-1.28  +0.31  -1.79  -0.03  -0.50  +1.79  +1.41  +0.16  +0.13  -0.07  -0.75  -0.18  +0.61  +0.24  -0.61  -3.76  +0.32 -> <88> & (59)
-0.68  +0.39  +0.01  +0.82  +0.16  -1.32  +1.90  -0.59  +0.17  +0.08  +0.28  +0.04  -0.43  -0.12  +0.13  -1.83  -0.03 -> <95> & (52)
-0.39  +0.43  -0.62  -0.33  +0.14  +1.14  -0.50  +0.73  -0.12  +0.22  -0.15  +0.46  +1.16  +0.78  -0.32  -3.55  +0.39 -> <88> & (52)
-1.20  +0.40  -0.21  +0.53  -0.75  +0.63  +1.80  -0.02  +0.34  -0.51  +0.04  +0.74  -0.41  +0.15  -0.20  -2.26  +0.04 -> <95> & (52)
+0.48  +0.38  +0.50  -0.28  +0.49  -0.26  -0.33  +1.00  -0.27  -0.10  -0.06  +0.16  -0.23  -0.32  +0.35  -2.41  -0.04 -> <88> & (59)
-0.50  +0.51  -0.10  +0.06  -0.54  +0.76  +0.61  -0.70  +0.15  +0.20  +1.09  +0.30  +0.42  +0.68  -0.54  -2.38  +0.51 -> <88> & (52)
+0.40  -0.13  +0.41  -0.19  +0.28  -0.15  +0.76  +0.38  -0.47  -0.09  -0.27  -0.59  +0.19  +0.43  -0.41  -2.80  +0.36 -> <88> & (59)
-0.30  +0.27  -0.25  +0.09  +0.63  +0.35  +0.30  +0.06  -0.32  +0.09  +0.18  -0.13  +0.38  +0.54  -0.38  -3.40  +0.43 -> <88> & (52)
+1.25  +0.15  +0.95  +0.00  -0.91  -1.11  +0.59  +0.29  -0.35  -0.13  +0.35  -0.14  +0.24  +1.19  +0.91  -3.18  +0.21 -> <88> & (52)
-0.38  +0.36  +0.29  +0.32  +0.41  +1.92  -0.04  +0.67  -0.25  +0.76  +0.24  -0.19  +0.11  +0.16  +0.29  -2.44  +0.05 -> <88> & (59)
-1.51  +0.50  -0.71  -0.57  -1.63  +0.79  +1.32  -0.38  +0.62  -0.06  +0.39  +0.23  +0.12  +0.10  -0.28  -1.86  +0.29 -> <95> & (59)
+0.17  -0.09  +0.88  -0.08  -0.12  -1.07  +0.24  +0.32  -0.22  +0.08  +0.11  -0.03  +0.30  +0.41  -1.26  -1.78  +0.20 -> <88> & (59)
-0.67  +0.57  -0.39  -0.27  -0.17  +1.65  +1.75  +0.09  -0.16  +0.17  +0.75  -0.05  +0.55  +0.74  -0.25  -6.03  +0.28 -> <88> & (52)
+0.16  +0.27  +0.41  -0.37  -0.20  +0.87  +0.83  -0.17  -0.60  +0.56  +0.30  -0.40  -0.15  +0.66  -0.32  -5.06  -0.14 -> <88> & (52)
+0.35  -0.29  +1.06  -0.57  +0.21  +0.75  +0.03  +1.48  -0.87  +0.38  +0.41  +0.15  +0.80  +0.21  -0.28  -2.98  -0.18 -> <88> & (59)
+0.18  +0.73  -0.03  -0.64  +0.10  +0.53  +1.84  +0.08  -0.26  -0.56  -0.38  +0.02  +0.30  +1.16  -0.87  -6.03  +0.21 -> <88> & (59)
+0.03  +0.23  +0.25  -0.31  -0.27  +0.07  +0.27  +0.53  +0.18  +0.23  +0.00  -0.46  +0.21  +0.32  -0.76  -0.91  -0.21 -> <88> & (59)
-0.58  +0.64  -0.93  -0.69  -0.53  +1.23  +1.57  -0.51  +0.32  +0.57  -0.37  -0.24  +0.45  +0.77  -0.29  -6.03  +0.32 -> <88> & (52)
-1.04  -0.26  -0.41  +0.73  -0.22  +1.43  +0.79  -0.50  -0.11  -0.22  -0.17  -0.71  +0.33  -0.03  -0.59  -3.57  +0.58 -> <88> & (59)
-0.21  +0.00  -0.36  +0.43  -0.37  +1.33  -0.07  -0.24  +0.01  +0.47  -0.26  -0.33  +0.63  +0.42  -0.09  -1.43  +0.19 -> <88> & (62)
-1.38  +0.26  +0.31  +0.61  -0.22  +0.17  +2.12  -0.38  +0.17  -0.05  -0.11  -0.07  +0.07  -0.02  -0.42  -3.12  +0.02 -> <95> & (52)
-0.06  +0.02  -0.33  +0.77  -0.23  +1.18  +1.33  +0.35  -0.53  +0.72  -0.20  -0.68  +0.22  +0.26  -0.59  -5.04  -0.14 -> <88> & (59)
-0.40  -0.30  +1.08  +0.42  -1.29  -1.17  +0.65  +0.09  +0.37  +0.23  -0.64  -0.83  -0.21  +0.02  -0.55  -1.93  -0.47 -> <95> & (59)
+0.49  +0.02  +0.52  -0.08  -0.17  +0.60  +0.36  -0.36  +0.57  +0.50  +0.12  +0.24  +0.08  -0.09  -0.33  -1.98  +0.39 -> <88> & (52)
+0.78  -0.27  +0.63  -0.09  +0.20  -0.85  +0.03  +0.40  -0.27  -0.47  +0.09  -0.20  +0.28  +0.20  -0.20  -1.64  -0.63 -> <88> & (59)
-1.57  +0.53  -1.36  -0.14  -0.49  +1.98  +1.85  -0.67  +0.25  +0.36  +0.75  -0.12  +0.73  +0.09  -0.51  -4.39  +0.08 -> <95> & (52)
-0.20  -0.15  +0.68  -0.40  -0.01  -0.94  +0.64  +0.66  +0.05  +0.03  +0.05  +0.47  -0.71  -1.95  -0.33  -0.48  +0.07 -> <95> & (59)
-0.61  -0.19  -0.31  -0.47  -0.50  +0.85  +0.81  +0.24  +0.17  +0.12  -0.15  -2.04  +0.35  +1.02  -1.33  -6.01  -0.02 -> <88> & (59)
-0.20  -0.05  +0.46  +0.39  -0.19  -0.36  +1.17  +2.19  +0.62  +0.20  -0.16  +0.79  -0.57  -0.04  +0.13  -3.68  +0.25 -> <95> & (59)
-0.22  -0.26  +0.37  +0.75  -0.51  -1.05  +1.01  +0.07  +0.07  +0.25  +0.00  +0.89  -0.35  -0.01  +0.14  -2.37  -0.31 -> <95> & (52)

-0.25  -0.50  -0.09  +0.90  -0.11  +1.09  +0.70  +0.16  +0.30  -0.44  +0.25  -0.41  -0.27  +0.27  -0.01  +0.52  +0.11 -> (19) & <28>
+0.16  -0.96  +0.51  +0.51  -0.72  -0.05  -0.39  +0.80  +0.15  +0.37  -0.29  -0.04  -1.05  +0.25  +0.14  +0.60  +0.50 -> (19) & <24>
+0.03  -0.59  -1.79  +0.49  +0.50  +0.12  -0.16  -0.22  -0.57  +0.14  -1.09  -1.03  +0.96  +1.77  +0.00  -0.03  +1.45 -> (25) & <28>
+2.17  +0.13  +0.05  +0.71  -0.49  +0.50  +0.88  +0.34  -0.19  +1.25  -0.51  +0.76  -0.85  -1.26  -0.01  +0.22  +0.82 -> (25) & <28>
+0.75  -0.39  +1.87  +0.10  -1.18  +0.18  -0.08  +0.20  +0.25  -1.04  +0.08  +0.58  +1.30  +0.00  +0.44  +0.32  -1.36 -> (23) & <24>
+1.56  -0.17  +0.89  +0.54  -0.20  +0.85  +0.96  -0.04  -0.20  +0.49  -0.37  -0.01  -0.63  -1.09  +0.12  -0.72  -1.00 -> (25) & <28>
-1.23  -0.25  -0.45  +0.14  +0.18  +0.36  +0.07  +0.14  +0.31  +0.05  +1.41  -0.81  -0.48  +0.30  -0.52  -0.07  -0.76 -> (26) & <28>
+1.81  -1.41  +0.27  +1.03  -1.04  -0.47  +0.92  +0.24  +0.09  -0.76  +0.05  +0.72  -0.18  +1.02  -0.59  +0.58  +0.04 -> (23) & <24>
+1.57  -1.13  +0.28  +1.46  -0.69  -0.04  -0.51  +0.07  -0.25  +0.04  -0.54  +0.69  -0.18  +1.60  -0.42  +0.33  +0.66 -> (23) & <24>
-0.37  -1.43  -1.23  +0.44  +0.24  -0.31  -1.36  -0.44  -0.11  +1.27  -0.47  -0.65  -0.63  +0.88  +0.16  -0.18  +1.62 -> (23) & <28>
+1.53  -1.36  +0.09  +1.26  -1.00  +0.33  +0.71  +0.61  +0.56  +0.66  -0.62  +0.38  -1.46  -0.18  +0.54  +0.08  +2.14 -> (19) & <24>
+1.55  -0.17  +0.37  +0.34  -0.24  +0.88  +0.27  +0.17  +0.18  +1.66  -0.55  +0.25  -0.42  -0.63  +0.37  -0.75  +1.08 -> (25) & <28>
-2.05  -1.15  -1.92  -0.15  +1.04  -0.02  -1.28  -0.41  +0.09  +1.45  -0.25  -1.20  -0.62  +1.33  +0.26  -0.23  +3.08 -> (19) & <24>
-0.65  -0.81  -0.39  +0.93  +0.92  +0.60  +1.42  +0.16  +0.28  -0.05  -0.14  -0.03  -0.61  +0.89  -0.06  +0.04  -0.33 -> (19) & <28>

-0.03  +0.58  +1.04  -1.10  -0.79  -0.94  -0.11  +0.93  -0.72  -0.44  +0.36  +1.64  +0.58  -1.32  -0.67  +0.05  -0.61 -> (85) & <54>
+0.17  +2.07  +1.13  -0.13  -1.05  -1.68  -1.18  +0.88  -0.10  -0.24  +1.17  +0.59  -2.16  -1.10  -1.14  +0.38  +0.23 -> (87) & <54>
+1.56  +1.99  +1.48  +0.61  -3.11  -2.28  -0.76  -0.42  -0.65  -0.14  +2.16  +0.96  -0.73  -0.04  -0.47  +0.52  -1.07 -> (85) & <54>
-0.16  +0.07  -0.64  -0.18  +1.02  -1.03  -0.28  +0.60  -0.02  -0.14  +0.38  +0.07  -0.24  -0.36  +0.40  -0.57  +0.69 -> (87) & <52>
-0.25  +0.34  +1.58  -0.47  +0.31  -1.49  -0.40  +0.93  -0.76  -0.06  +0.06  +1.61  +0.95  -2.42  -1.16  -0.01  +0.04 -> (88) & <50>
-1.21  -2.43  +0.13  -1.46  +4.52  +0.57  +0.25  +2.18  -0.82  +0.19  -3.12  +4.31  +1.49  -2.45  -1.68  -0.22  +0.50 -> (87) & <54>
+0.51  +0.37  -0.57  +0.77  -2.83  -1.31  -0.13  -1.17  -0.52  -0.85  +2.28  -0.74  -1.05  +0.64  +1.48  +0.33  -0.61 -> (85) & <52>
-0.73  +2.75  +1.45  -0.13  -1.81  +0.40  -0.63  +1.54  -0.93  -1.56  -0.24  +1.83  +0.05  -1.57  -1.57  +0.24  -3.50 -> (88) & <52>
+0.52  -0.23  +0.74  +0.19  -2.05  -0.56  +0.04  -0.68  -0.18  +0.73  +1.26  +0.99  -0.20  -0.23  -0.54  +0.37  -0.45 -> (85) & <54>
+0.51  +1.14  +1.28  +0.47  -3.04  -1.13  -0.23  +0.65  -1.50  -0.46  +0.97  +0.81  -0.39  -0.56  -0.83  +0.61  -0.73 -> (88) & <50>
-1.41  -0.05  +0.33  -0.40  -0.99  +0.21  -1.49  +1.54  +0.00  -1.66  +0.10  -0.03  +0.62  -0.64  -1.14  +0.09  -0.16 -> (88) & <52>
+0.03  +0.45  +0.28  +0.02  -1.23  -1.59  -2.94  +0.32  -1.00  +0.34  +1.20  +0.50  -0.57  -0.25  -0.83  -0.56  -0.55 -> (87) & <54>
-0.34  -2.40  +0.58  -1.04  +1.64  +0.13  +0.25  +0.81  -0.28  +0.44  -0.63  +1.89  +0.64  -1.49  -1.11  -0.21  -0.44 -> (85) & <54>
-0.21  -1.65  -1.35  +0.01  +0.06  +0.57  -0.29  +0.37  -0.04  +0.23  +0.77  +0.18  +0.14  -0.49  +0.25  -0.06  -1.10 -> (82) & <50>
+0.59  +0.16  +1.70  -0.50  +0.22  -0.69  -0.21  +1.09  -1.44  +0.39  +0.19  +3.57  +1.13  -2.31  -1.04  -0.28  -1.68 -> (85) & <50>
+0.57  -0.17  +1.81  -0.49  -0.71  -1.34  -0.25  +0.34  -1.39  -0.96  +0.60  +2.52  +0.42  -2.82  +0.15  -0.27  -1.34 -> (85) & <54>
-0.16  -1.89  -0.22  +0.68  -2.96  +0.02  +0.17  -1.18  +1.09  +0.33  +2.79  -4.26  -1.47  +3.09  +0.15  -0.65  +0.61 -> (88) & <50>
-0.40  -0.34  +0.98  -0.08  -1.98  +0.25  -0.10  +0.04  +0.19  -0.26  +0.70  -0.78  -0.41  +0.22  -0.80  -0.26  -0.43 -> (88) & <54>
+0.75  +0.57  -0.62  +0.14  +0.11  -0.73  +0.09  -0.38  -0.18  +0.14  +0.56  +1.46  +0.52  -1.05  +0.63  +0.29  -1.47 -> (82) & <52>
+0.32  +3.38  -0.21  +0.63  -3.01  -1.45  -0.88  -0.73  -0.35  -0.57  +1.57  -0.20  -0.75  -0.08  +2.12  +0.40  -0.69 -> (83) & <52>
-0.11  -0.80  -0.34  +0.21  -0.97  +0.61  -0.29  -0.25  +0.77  +0.16  +0.57  -1.12  +0.28  +0.66  -0.41  -0.39  +0.14 -> (88) & <52>
-0.49  -1.19  -0.12  -0.91  -2.13  -0.35  -1.44  +0.51  +0.14  -0.98  +0.63  -0.73  -0.48  +0.07  -0.82  -0.30  +0.13 -> (88) & <50>
-0.50  -1.40  -1.57  +0.25  -0.89  +1.14  -0.31  -0.16  -0.13  +0.20  +0.99  -1.37  -0.15  +0.10  +0.64  -0.10  +1.22 -> (88) & <52>
+0.51  -0.22  -0.14  +0.41  -0.14  +0.05  -0.18  -0.40  -0.29  +0.07  +0.53  -0.30  +0.16  -0.36  +0.18  +0.15  -0.67 -> (85) & <52>
-0.55  -3.20  -0.20  -0.95  +0.64  +1.60  +0.12  -1.42  -0.37  +0.39  -0.79  -0.26  +0.85  -0.30  -1.59  -0.06  +0.74 -> (88) & <54>
+0.36  +0.48  +0.43  -0.24  -1.75  -0.41  +0.05  -1.17  -1.15  -1.56  +0.87  +0.37  +0.08  -0.30  +0.41  +0.12  -0.87 -> (85) & <52>
-0.96  -0.17  +0.14  -0.27  +1.59  -0.49  +0.18  +0.25  +0.16  +0.54  -0.16  +0.86  +0.08  -0.22  -0.27  -0.13  +0.44 -> (83) & <54>
+0.65  -0.52  +0.81  -0.03  -0.99  -1.16  -0.85  -0.18  -0.20  -0.69  +1.15  -0.46  -0.13  +0.32  -0.31  -0.36  -0.32 -> (85) & <54>
+0.04  -1.71  -0.78  +0.15  -3.30  -0.82  -0.73  -0.33  +1.22  -0.40  +1.73  -1.86  -0.62  +1.22  -0.50  +0.03  -0.05 -> (88) & <54>

-0.16  +1.04  +2.12  +0.02  +0.43  -0.30  -1.52  -0.49  +0.15  -0.54  -0.20  +0.29  -0.70  +0.01  -0.81  +0.75  +0.38 -> (257) & <69>
-0.46  -0.55  -2.96  -0.40  -0.71  +0.40  -0.27  -1.24  +0.23  +0.40  +0.47  -0.75  +0.33  -0.19  +0.29  -0.99  +0.01 -> (249) & <64>
+1.09  -0.90  +2.99  +0.82  +0.39  -0.07  +0.46  -0.18  -0.25  +0.49  -0.04  +0.19  -0.25  +0.04  -0.38  +0.86  -0.16 -> (257) & <69>
+0.27  +0.08  +3.35  +0.42  -0.02  +0.18  -0.38  -0.24  +0.57  -0.28  -1.20  +0.76  +0.90  -0.35  -0.32  -0.21  -0.12 -> (257) & <64>
+0.44  -2.23  +1.57  +0.65  -0.72  +0.44  +1.24  +0.49  -0.33  -0.01  -0.86  +0.50  +0.97  -0.62  -0.09  -0.02  +0.03 -> (249) & <68>
+0.86  -0.03  +2.90  +0.96  -0.13  +0.43  +0.58  -0.02  -0.66  +0.89  +1.49  -0.16  +0.34  -1.42  -1.62  +1.80  -0.41 -> (256) & <69>
+0.30  +0.59  +0.61  +0.44  +0.33  -0.20  -0.44  +0.23  -0.35  +0.05  +1.17  +0.30  -1.20  +0.12  -0.99  +0.78  -0.04 -> (247) & <69>
-0.17  +2.53  -2.29  +0.08  +0.14  -0.10  +0.03  -0.80  +0.06  +0.31  +1.37  -1.26  +0.87  -0.21  -0.41  -1.00  -0.25 -> (256) & <64>
+0.68  +1.10  +4.39  +0.22  -0.91  -0.62  -0.09  +0.40  -0.40  +0.12  -2.68  +0.11  +0.89  -0.47  +0.14  +0.40  -0.28 -> (257) & <64>
+0.17  +0.05  -1.17  -0.35  -0.72  +0.25  +0.55  +1.31  -0.26  +0.23  +0.81  +0.03  +0.33  -0.28  +0.14  +0.62  +0.02 -> (256) & <68>
+0.77  -1.31  +4.28  -0.09  -0.27  -1.00  +1.31  +1.73  -0.34  +0.04  -1.64  +0.95  +0.67  -0.99  +0.01  +0.94  -0.24 -> (257) & <70>
+0.20  +0.95  +0.87  -0.50  -0.43  -0.36  -0.55  +0.39  -0.27  +0.46  -0.03  -0.35  +0.03  -0.56  +0.17  +1.26  -0.41 -> (256) & <69>
+0.08  -1.37  +0.94  +0.34  +0.37  +0.63  -0.09  -0.64  +0.08  +0.08  +0.55  -0.20  -0.77  -0.47  -0.77  +0.58  +0.03 -> (245) & <69>
-0.21  -0.50  -3.14  -0.45  -0.13  +0.39  +0.43  -0.18  -0.17  +0.16  +0.99  -0.64  +0.08  +0.23  +0.87  -0.07  -0.63 -> (249) & <68>
+0.06  +1.03  -0.01  +0.11  -0.19  -0.07  -0.28  +0.07  +0.23  +0.25  +0.83  +0.17  -0.40  -0.54  -1.25  -0.18  +0.18 -> (256) & <69>
-0.49  -1.06  -3.05  -0.73  -0.04  +0.33  +0.43  +0.44  +0.08  +0.44  +0.67  -0.47  -0.36  +0.38  +1.37  +0.09  -0.41 -> (249) & <68>
+0.19  +1.11  +1.63  +0.48  +0.03  -0.43  +0.15  -0.35  +0.02  -0.04  -0.78  -0.14  +0.54  -0.79  -0.87  -0.58  +0.46 -> (257) & <64>
+0.27  +0.15  +1.67  +0.18  +0.53  -0.25  -0.14  +0.17  -0.40  -0.30  +0.10  +0.10  -0.81  +0.46  +0.50  +1.41  -0.21 -> (257) & <68>
+0.19  +0.16  +1.98  +0.12  -0.90  +0.37  +0.65  +0.93  +0.00  +0.13  +0.57  +0.16  +1.85  -1.25  -0.32  +0.68  -0.02 -> (256) & <64>
+0.65  -0.62  +2.74  +0.23  +0.01  -0.17  +0.34  +1.74  -0.33  -0.10  -0.64  +0.95  -0.60  -0.15  -0.05  +1.32  +0.41 -> (247) & <69>
+0.13  +0.19  -1.99  +0.61  -0.77  -0.43  +0.48  +0.05  -0.51  +0.46  +0.59  -0.16  -0.72  -0.17  -0.74  -0.40  +0.15 -> (256) & <69>
+0.74  -0.54  +4.70  +0.98  +0.14  +0.05  +0.86  +0.33  -0.54  -0.23  -0.40  +0.63  +0.30  -0.23  -0.03  +1.57  -0.18 -> (257) & <69>
+0.50  -0.47  +4.70  +0.70  +0.26  -0.15  +0.67  +0.67  -0.11  -1.03  -0.85  +0.78  +0.56  -0.51  +0.00  +0.61  -0.10 -> (257) & <64>
+0.25  +0.21  +2.89  -0.23  +0.13  -0.17  +0.03  -0.02  +0.17  -0.34  -1.38  +0.19  +1.11  -0.22  +0.26  -0.21  +0.25 -> (257) & <64>
+0.06  +2.13  +3.12  +0.23  +0.19  -0.92  -0.81  -0.44  +0.33  +0.02  -0.16  +0.20  +0.54  -0.58  -0.60  +0.53  +0.00 -> (247) & <64>
+0.50  -1.18  +4.03  +0.77  -0.39  +0.06  +0.33  +0.06  -0.84  +0.48  -0.20  +0.44  -0.96  -0.76  -1.11  +1.90  -0.41 -> (257) & <69>
-0.24  +0.31  -0.92  -0.34  -0.13  -0.05  +0.10  +1.23  -0.26  +0.28  +0.99  +0.05  -0.42  -1.22  +0.48  +1.02  -0.08 -> (256) & <68>
+0.72  +0.28  +3.62  +0.09  -0.15  -0.36  +0.73  +1.16  -0.33  -0.52  -0.54  +0.59  +0.67  -0.68  -0.09  +0.92  -0.25 -> (257) & <64>
+0.38  +0.52  +1.78  +0.07  -0.54  -0.14  +0.38  +0.75  -0.23  +0.14  -0.09  +0.05  +1.49  -1.02  -0.09  -0.03  -0.40 -> (256) & <64>
-0.79  +1.90  -2.39  -0.41  +0.64  +0.32  -0.70  -0.16  +0.10  -0.66  +2.50  -0.64  -0.38  +0.05  -0.13  +0.42  -0.10 -> (256) & <69>
-0.16  +2.67  +1.48  +0.40  +0.58  -1.35  -1.34  -1.57  -0.46  +0.00  +0.60  -0.63  -0.07  +0.58  -0.60  +0.68  -0.16 -> (257) & <69>
+0.47  +1.67  +2.07  +1.00  -0.04  +0.07  -0.92  -0.76  -0.52  +0.62  +0.22  -0.09  -1.59  -0.08  -1.80  +1.28  +0.09 -> (247) & <69>
+0.84  -2.66  +3.65  +0.13  -1.36  +0.55  +0.40  +0.46  -0.41  +0.54  -1.16  +0.17  -0.08  -0.78  -0.24  +1.69  -0.44 -> (245) & <69>
+0.89  -0.88  +4.14  +0.09  -0.75  +0.12  +1.39  +2.60  -0.73  +0.46  +0.26  +0.95  +0.55  -1.55  -0.14  +1.89  +0.02 -> (256) & <69>
+0.16  +0.24  -0.07  -0.48  -0.57  -0.40  +0.49  +1.53  +0.09  +0.04  -0.56  +0.17  +0.15  -0.11  -0.09  -0.29  +0.03 -> (256) & <70>
-0.38  +1.60  +0.38  -0.17  +0.38  -0.16  -1.75  -1.56  +0.46  -0.53  -0.57  -0.63  -0.29  +0.45  -0.22  +0.07  +0.27 -> (257) & <64>
-0.68  +3.14  -3.39  -0.50  +0.67  -0.20  -1.88  -1.04  +0.14  -0.84  +1.10  -1.24  -0.20  +0.53  -0.21  -0.13  -0.08 -> (256) & <64>
+0.42  -1.71  +4.70  +0.70  -0.84  -0.29  -0.33  -0.04  +0.23  -0.21  -1.90  +1.24  +0.11  -0.83  -1.72  +1.28  +0.50 -> (257) & <69>
+0.71  +0.46  +4.41  +0.38  -0.12  -0.54  +0.24  +0.18  -0.07  +0.33  -1.19  -0.25  +0.43  -0.02  +0.11  +0.91  -0.20 -> (257) & <69>
-0.14  -1.82  -3.33  -0.55  -0.01  +0.57  +0.50  +0.86  -0.08  +0.05  +1.10  -0.03  -0.45  -0.06  +0.57  -0.12  -0.12 -> (249) & <68>
+0.76  +0.06  +4.70  +0.33  -0.02  -0.26  +0.68  +0.19  -0.34  -0.19  -1.63  +0.45  +1.04  -0.44  +0.54  +0.58  -0.25 -> (257) & <64>
